The same points and some others measured another way (B), then each row and its match in B:
B (72 x 30):
[[102,-7,-9,-57,-169,158,64,-87,106,110,509,52,47,5,-116,75,-115,200,-136,126,-52,-20,1,122,-12,94,-161,77,29,167],
[-25,57,-83,8,152,69,9,61,70,-262,-116,-76,-25,5,-63,-3,-40,-78,100,85,-121,36,82,52,30,3,123,-133,-104,-96],
[21,142,-74,-17,-53,111,136,31,106,43,380,3,228,77,-29,51,-112,125,-89,171,-107,8,-13,113,12,96,-183,-23,-57,135],
[-162,-89,123,100,-368,1,4,-100,-95,283,325,-133,1,-90,-292,-67,97,334,71,153,28,-43,-29,-65,60,134,-192,274,74,166],
[29,15,-9,67,-108,65,53,-101,45,116,451,-68,24,32,-148,-17,-114,143,-30,185,-73,28,49,135,7,45,-139,140,19,146],
[-46,-4,-75,48,35,-63,58,4,3,56,50,-71,95,-52,-103,-8,8,1,-99,102,-45,24,11,72,44,90,5,61,28,109],
[25,110,14,-27,321,75,12,8,154,-263,-141,-107,-152,-16,184,41,-328,-264,-151,52,-4,152,202,95,-96,-78,130,-77,-144,-43],
[-38,-59,-49,83,129,-44,120,29,-13,15,-51,25,54,-84,-90,58,43,-7,25,58,-158,48,16,61,18,21,-60,-114,-62,62],
[-92,181,-4,-94,45,77,70,100,72,-125,-123,-145,100,2,87,-46,-165,-43,5,85,-42,78,21,51,12,105,-66,-143,-106,-17],
[-166,129,-146,79,358,-91,127,125,63,-282,-363,-85,-6,-65,-25,-8,58,-114,-19,16,-177,106,54,0,109,-80,106,-97,-79,-114],
[-32,20,66,-34,-196,155,16,-86,27,84,219,-29,71,34,-65,42,-7,254,-66,96,63,-41,-20,-58,-12,135,-56,147,-15,123],
[-169,176,20,-35,118,-34,181,191,115,-45,-41,-86,62,-157,72,26,-204,-94,-127,70,-110,126,50,50,26,7,-247,-163,-112,20],
[46,-127,-55,14,125,17,3,-111,-34,-40,-185,18,-46,-35,-69,41,92,23,-43,-13,-31,22,8,32,0,68,174,15,19,55],
[-38,187,-33,-164,134,102,104,99,161,-143,-103,-15,114,-25,178,91,-174,-49,-281,9,23,56,12,13,-13,86,-8,-90,-83,36],
[13,281,-169,-84,135,76,185,79,105,-49,39,-43,389,173,165,12,-121,8,-141,128,-98,63,-65,141,27,160,-90,-123,-84,111],
[-183,273,-217,98,748,-105,287,356,202,-568,-559,-3,-5,-113,145,93,-98,-393,13,-8,-405,223,151,76,81,-270,18,-485,-291,-274],
[-55,145,-91,89,223,26,144,-17,59,-150,-13,-95,1,61,-20,-47,-63,31,75,96,-213,132,56,116,56,-68,-66,-46,-74,-28],
[-69,123,-25,-182,20,32,9,136,73,-112,-221,-133,121,-71,96,-26,-154,-139,-124,44,57,36,2,45,8,191,44,-145,-49,12],
[-91,-50,71,-9,-309,78,-56,-19,1,122,264,-80,61,-64,-198,17,34,200,-45,145,108,-99,-2,-88,18,176,-22,179,19,125],
[-124,-320,139,-75,-508,37,-83,4,-222,272,-94,-7,78,-224,-352,-20,313,298,288,20,41,-168,-161,-131,52,352,-93,-79,49,109],
[-80,107,-163,-16,575,-53,156,163,80,-369,-712,40,82,-55,212,124,36,-275,-140,-101,-128,117,40,-23,14,-40,243,-297,-173,-112],
[-69,35,-39,-40,163,53,105,26,47,-176,-240,-7,-65,-75,-17,20,23,38,14,-35,-143,78,2,20,52,-4,-3,-137,-54,-63],
[-195,8,-58,8,52,-108,108,91,-81,36,-379,-62,179,-112,-56,-12,200,60,-21,-8,-45,13,-98,-78,98,157,3,-48,-4,52],
[29,-58,-114,-22,-10,-23,20,-86,-28,45,3,-50,52,-22,-142,-52,75,74,-55,47,-51,9,-51,119,75,145,65,63,111,99],
[-30,-179,173,-47,-528,43,-96,-172,-79,430,472,-118,0,-128,-245,-49,-35,287,-130,143,210,-83,-36,-6,-15,275,-149,349,163,296],
[-74,15,-44,-98,52,6,57,71,77,-121,-111,-43,-84,-168,-93,-8,-28,-7,-76,-12,-92,48,3,56,83,44,-26,-90,25,-34],
[-52,-84,128,-146,-470,90,-19,-116,7,296,421,-69,-57,-165,-223,-35,-35,345,-179,59,116,-56,-81,13,53,219,-222,262,187,208],
[9,138,-81,36,115,103,102,9,130,-163,227,-50,-4,57,-59,0,-139,34,29,143,-188,81,82,135,30,-55,-83,-53,-79,-17],
[-90,10,142,1,-237,117,-25,-22,36,87,272,-111,-11,-55,-95,21,-116,151,-32,148,90,-25,64,-65,-38,99,-101,138,-54,101],
[63,194,-312,142,363,-20,208,17,126,-201,195,-12,156,163,-77,-17,-31,-36,3,171,-350,116,44,266,107,-96,-15,-74,-43,1],
[-4,80,-69,68,432,27,110,-6,103,-298,-239,-39,-156,-12,82,36,-136,-163,-10,9,-188,171,141,104,-14,-160,86,-139,-133,-98],
[-147,181,-83,33,359,-4,116,114,49,-307,-480,-116,47,17,120,-11,-20,-130,52,15,-134,124,57,-19,40,-35,103,-182,-168,-124],
[-38,14,-15,-36,171,72,64,-45,34,-197,-256,-48,-158,-50,-14,-23,-11,40,64,-43,-129,103,27,46,41,-28,37,-99,-38,-86],
[-29,76,-74,-154,30,98,-29,23,90,-232,-171,-99,-57,-40,-36,-45,-35,3,-66,0,2,15,5,33,71,102,150,-34,20,-69],
[-63,-52,87,60,-48,19,54,-99,-117,158,-107,-91,73,3,-12,-36,16,118,112,68,-16,58,-17,2,-33,133,-86,9,-55,126],
[-41,290,-118,167,189,124,360,-22,103,-4,353,57,286,230,46,70,-31,300,47,171,-345,120,-36,106,47,-93,-365,-42,-163,98],
[-47,-25,-157,19,392,-35,93,94,67,-318,-434,65,-62,-115,-34,102,118,-136,-44,-70,-176,53,44,1,61,-63,211,-198,-80,-116],
[-33,19,1,-101,-59,62,35,-8,89,-45,104,-62,-112,-129,-107,-21,-95,75,-106,28,-49,40,14,85,56,55,-77,18,57,23],
[-101,102,3,-43,-87,-12,81,-15,4,128,56,-137,122,-31,-12,-66,-67,110,-133,86,19,55,-43,51,48,151,-132,104,48,137],
[-94,-170,148,-74,-517,-9,-130,-185,-68,366,359,-168,-116,-194,-299,-94,31,313,-230,80,255,-82,-50,-47,58,250,-57,474,267,247],
[-60,-114,-17,-99,-64,57,39,-87,-80,38,-320,55,53,-75,-82,46,274,258,-62,-112,25,-50,-153,-114,71,194,97,37,73,72],
[-19,28,-80,9,-85,-23,27,-44,21,94,228,-110,88,-8,-145,-57,-26,82,-113,138,-17,9,-6,111,62,128,-26,151,88,135],
[-10,93,-112,29,-206,26,138,-52,85,172,647,-45,111,4,-270,-53,-28,290,-102,197,-164,3,-50,184,131,73,-288,187,135,174],
[13,67,-10,-53,59,87,29,40,84,-54,24,-35,122,13,80,77,-151,-74,-132,101,34,15,58,33,-57,110,43,-59,-103,81],
[-84,-153,-8,-160,-214,-24,-18,-20,-112,131,-279,-32,68,-175,-165,-44,226,178,-42,-74,64,-64,-169,-42,101,297,45,6,149,96],
[28,-205,229,-119,-494,118,-122,-126,-30,336,437,-79,-89,-177,-179,2,-163,172,-92,115,200,-70,23,29,-82,249,-155,174,88,236],
[-39,57,-45,-139,129,-6,96,91,106,-109,-135,-40,-56,-171,18,6,-143,-102,-161,-24,-87,98,19,121,45,49,-67,-153,8,-4],
[-30,-7,-128,-63,179,9,-3,196,100,-300,-233,-5,18,-128,-78,71,0,-217,-1,43,-96,-16,68,32,40,52,190,-255,-100,-107],
[2,-11,78,-45,-295,108,-53,-88,15,163,367,-131,39,-1,-117,-44,-136,149,-48,169,97,-28,25,53,-22,182,-87,166,33,164],
[-90,15,-6,-22,-217,71,54,-98,-1,90,207,-66,1,-28,-211,-55,106,341,-25,61,-42,-17,-81,-4,114,111,-117,192,110,89],
[130,60,-133,77,148,89,113,-133,123,-77,406,0,-61,94,-113,-2,-134,78,-32,138,-228,97,77,251,31,-89,-77,50,15,59],
[-133,19,-97,-41,158,-49,53,146,-48,-70,-564,22,352,-20,107,128,222,-65,-151,-21,101,-71,-87,-192,13,236,261,-102,-111,65],
[-113,112,-92,-47,212,-68,110,140,127,-175,-149,-69,-30,-162,-15,12,-91,-132,-189,15,-102,94,51,68,79,-14,-5,-86,-12,-38],
[47,-56,69,-149,-270,148,-23,-167,52,172,301,-2,-26,-52,-79,44,-51,270,-274,23,150,-48,-50,5,-5,185,-38,252,132,197],
[13,-94,202,-191,-437,191,-159,-171,34,197,300,-103,-100,-92,-71,14,-147,224,-261,55,324,-81,8,-73,-67,249,28,319,110,197],
[-153,-6,-139,21,300,-135,75,108,-36,-189,-606,-53,53,-122,-24,0,190,-121,-32,-60,-84,53,-25,-50,98,56,213,-120,-25,-67],
[-52,-25,70,-103,-282,14,-103,-45,-6,155,174,-200,7,-99,-114,-93,-128,43,-143,126,173,-20,17,40,9,232,-2,189,103,151],
[-7,-31,-21,-70,22,86,57,-49,35,-105,-61,-14,-138,-85,-114,-25,7,114,59,-19,-141,57,-10,81,63,25,-46,-82,20,-34],
[15,-2,-80,-116,-72,36,-6,49,-21,11,-109,-65,224,3,-28,-20,8,-26,2,80,13,-34,-60,72,16,265,70,-124,-9,85],
[21,127,-67,-146,-15,93,137,-13,94,69,107,30,221,31,89,68,-71,136,-286,33,4,17,-89,68,19,173,-102,19,25,169],
[-62,-65,191,13,-201,138,-22,-6,33,40,251,-70,-132,-120,-120,42,-158,93,91,129,8,3,109,-30,-70,36,-152,-6,-112,43],
[-4,-28,-60,-72,-23,94,35,-76,33,-118,-14,-29,-140,-58,-173,-52,61,172,62,-11,-136,31,-33,82,100,42,-3,-14,71,-42],
[-84,-216,54,-211,-268,97,-72,-24,-128,72,-450,74,109,-148,-112,84,356,267,-40,-142,180,-170,-203,-239,46,356,192,-12,67,77],
[-193,-143,60,-92,-150,-13,-106,99,-137,-65,-553,-123,18,-187,-141,-48,223,17,177,-34,92,-78,-64,-178,58,252,185,-121,-28,-60],
[-22,26,1,102,74,67,84,-72,36,-27,147,-41,-31,24,-66,23,-56,96,38,110,-118,66,72,50,-7,-39,-65,42,-73,47],
[-150,219,-175,95,455,-141,191,209,125,-250,-269,-93,113,-56,84,23,-97,-266,-139,80,-190,151,100,79,66,-92,27,-155,-132,-55],
[-107,55,-18,-56,150,-68,110,-26,-66,88,-460,-76,193,-26,177,4,46,7,-214,-53,81,83,-85,-45,9,184,56,27,1,141],
[-103,186,-111,-57,328,-18,109,256,113,-291,-389,-70,168,-47,157,52,-130,-294,-58,54,-100,85,68,33,4,45,80,-318,-197,-84],
[-93,-19,-68,-79,245,13,11,125,-9,-250,-678,22,124,-69,105,117,162,-132,-59,-85,44,-24,-22,-157,-1,138,320,-206,-133,-67],
[79,-106,-139,-42,159,62,18,-58,74,-204,-77,83,-136,-75,-159,69,100,30,-68,-40,-127,-1,15,78,62,-5,189,-40,49,-40],
[11,5,-99,-22,-13,138,130,-69,36,-36,85,118,103,47,-125,87,187,310,-18,6,-144,-36,-106,-4,81,74,-38,5,8,58],
[39,84,-98,-88,97,84,167,-1,115,4,95,104,162,4,54,127,-26,115,-266,9,-73,29,-61,69,20,83,-76,-25,-3,131]]
Rows of B count from 0, top down.

[359,294,-164,43,-87,141,253,-57,-52,-196,63,168,24,-308,51,-404,-127,-31,-88,-62,-60,11,275,214,780] | 38
[-337,-263,54,34,-130,108,-58,-236,-143,318,-133,85,-75,92,-16,286,75,349,79,-84,107,-38,-66,-367,-69] | 67
[223,-326,369,-115,402,303,-67,-163,-161,228,-437,164,416,585,50,228,-219,304,-317,79,-109,-91,-500,33,-186] | 41
[-468,-522,19,-7,-228,-67,-110,-395,-3,38,-108,203,-61,192,262,411,12,365,165,-216,149,84,-80,-410,95] | 30
[25,-300,457,34,443,-148,-13,-404,-61,63,-256,221,199,443,60,13,-95,366,-460,19,-249,255,-517,-128,1] | 7
[161,318,-207,61,-69,-102,172,31,-48,-369,17,188,-90,-291,-116,-357,-38,-90,-161,-66,-73,174,247,443,645] | 65
[262,267,-149,83,-36,-7,360,-127,28,-268,138,151,-116,-466,-7,-615,-26,40,-132,18,-173,201,243,95,874] | 11
[48,260,-373,117,-61,-75,160,-86,-119,-515,290,102,15,-529,105,-294,93,-72,5,-78,-125,213,283,179,879] | 45
[141,54,-214,-54,-76,173,63,20,-61,-279,-35,188,14,-134,107,-178,-99,-4,71,-106,57,-29,112,279,539] | 23
[23,264,71,80,46,50,-64,66,-138,228,-67,117,-197,117,-243,-130,-45,53,-41,-51,-39,-23,180,209,39] | 51
[-41,338,-392,207,-65,-262,213,-129,-108,-559,342,47,6,-644,-4,-269,192,-92,-101,-22,-231,359,371,146,878] | 60
[-144,-17,210,16,280,-175,-81,90,271,169,-309,-90,-95,78,-163,-7,185,-72,106,167,-227,-41,-51,-124,-633] | 70
[-293,-219,-228,-64,-125,-48,-34,38,68,-299,-92,135,-123,-7,-2,92,29,65,212,5,-19,166,184,174,180] | 69
[94,112,-314,-70,-32,123,107,163,40,-421,51,155,-154,-261,18,-413,-38,-81,189,0,-54,86,233,389,598] | 36
[92,-248,236,1,311,121,-33,-238,-187,120,-338,53,534,332,44,437,-48,221,-347,89,-162,-21,-371,-93,-182] | 56
[230,312,-270,113,-33,107,240,-49,-80,-201,131,-47,212,-545,46,-174,108,-110,-27,51,-159,-25,286,-18,573] | 8
[102,67,271,152,355,-230,-28,-335,16,5,-96,6,280,-77,217,22,152,-9,-242,-98,-177,-27,-336,-317,-66] | 34
[-142,-95,-28,49,305,-113,-188,-56,76,-158,-154,-190,422,-154,237,434,316,-192,150,26,-147,-170,-217,-270,-454] | 6
[218,155,-192,53,-55,20,208,-132,-59,-336,69,151,129,-288,116,-212,-66,-10,-115,-54,-104,117,200,166,741] | 16
[-199,-51,-69,-45,345,54,-179,233,30,-56,-280,-203,160,-145,-114,186,348,-147,196,168,-107,-175,-277,-7,-641] | 47
[71,-411,280,-161,105,410,10,-118,21,412,-400,160,56,449,51,68,-202,371,41,66,26,-182,-252,-206,-176] | 49
[-168,-352,130,-82,-78,379,-45,-101,21,507,-207,71,-122,266,58,151,-63,345,317,23,73,-211,17,-424,-197] | 13
[-45,-253,124,-150,105,224,-146,62,73,166,-423,76,37,252,48,155,-23,73,168,-40,126,-274,-275,-15,-411] | 39
[19,-139,-139,-62,-56,139,189,-62,49,-180,-88,123,-8,-157,43,-174,-32,135,59,64,-67,84,85,19,417] | 25
[10,95,271,57,358,-150,-61,64,280,247,-317,-156,53,16,-105,2,206,-154,58,173,-265,-156,-85,-221,-695] | 59
[8,-79,19,-33,56,20,-22,-59,-83,-110,-211,187,79,173,-29,73,-88,100,-136,-44,-24,65,-67,239,147] | 29
[84,-28,-253,-68,-3,142,149,73,145,-299,-78,-11,102,-352,123,-146,79,-99,216,90,-88,-60,127,25,276] | 61
[182,157,31,45,174,119,99,-16,-97,26,-32,81,50,-23,-95,-223,-48,76,-124,91,-199,58,78,122,282] | 2
[152,309,-160,44,43,87,148,161,54,-83,54,4,-127,-286,-139,-383,36,-107,119,129,-203,24,363,170,324] | 62
[-33,-52,162,88,244,-43,99,-263,-95,51,-71,74,28,-97,-32,-189,116,248,-231,31,-159,146,-287,-218,164] | 19
[-160,25,165,59,316,-123,-159,57,-25,156,-311,-97,138,119,-231,270,210,-31,-110,122,-170,-42,-188,-1,-619] | 18
[133,219,-268,17,-84,38,147,114,63,-296,78,93,-59,-241,-19,-259,-51,-122,130,58,-163,97,467,292,541] | 53
[229,160,-117,-53,64,140,83,102,19,-215,-109,125,-14,-175,22,-329,-46,-91,36,-39,-5,-76,26,290,336] | 55
[13,100,117,80,136,-224,101,-50,153,-42,-94,97,-112,42,-148,-213,-15,19,-116,117,-301,232,210,94,105] | 71
[10,-173,233,-155,284,211,-111,164,186,265,-498,-9,-55,190,-78,-75,67,18,169,82,34,-310,-377,-53,-659] | 42
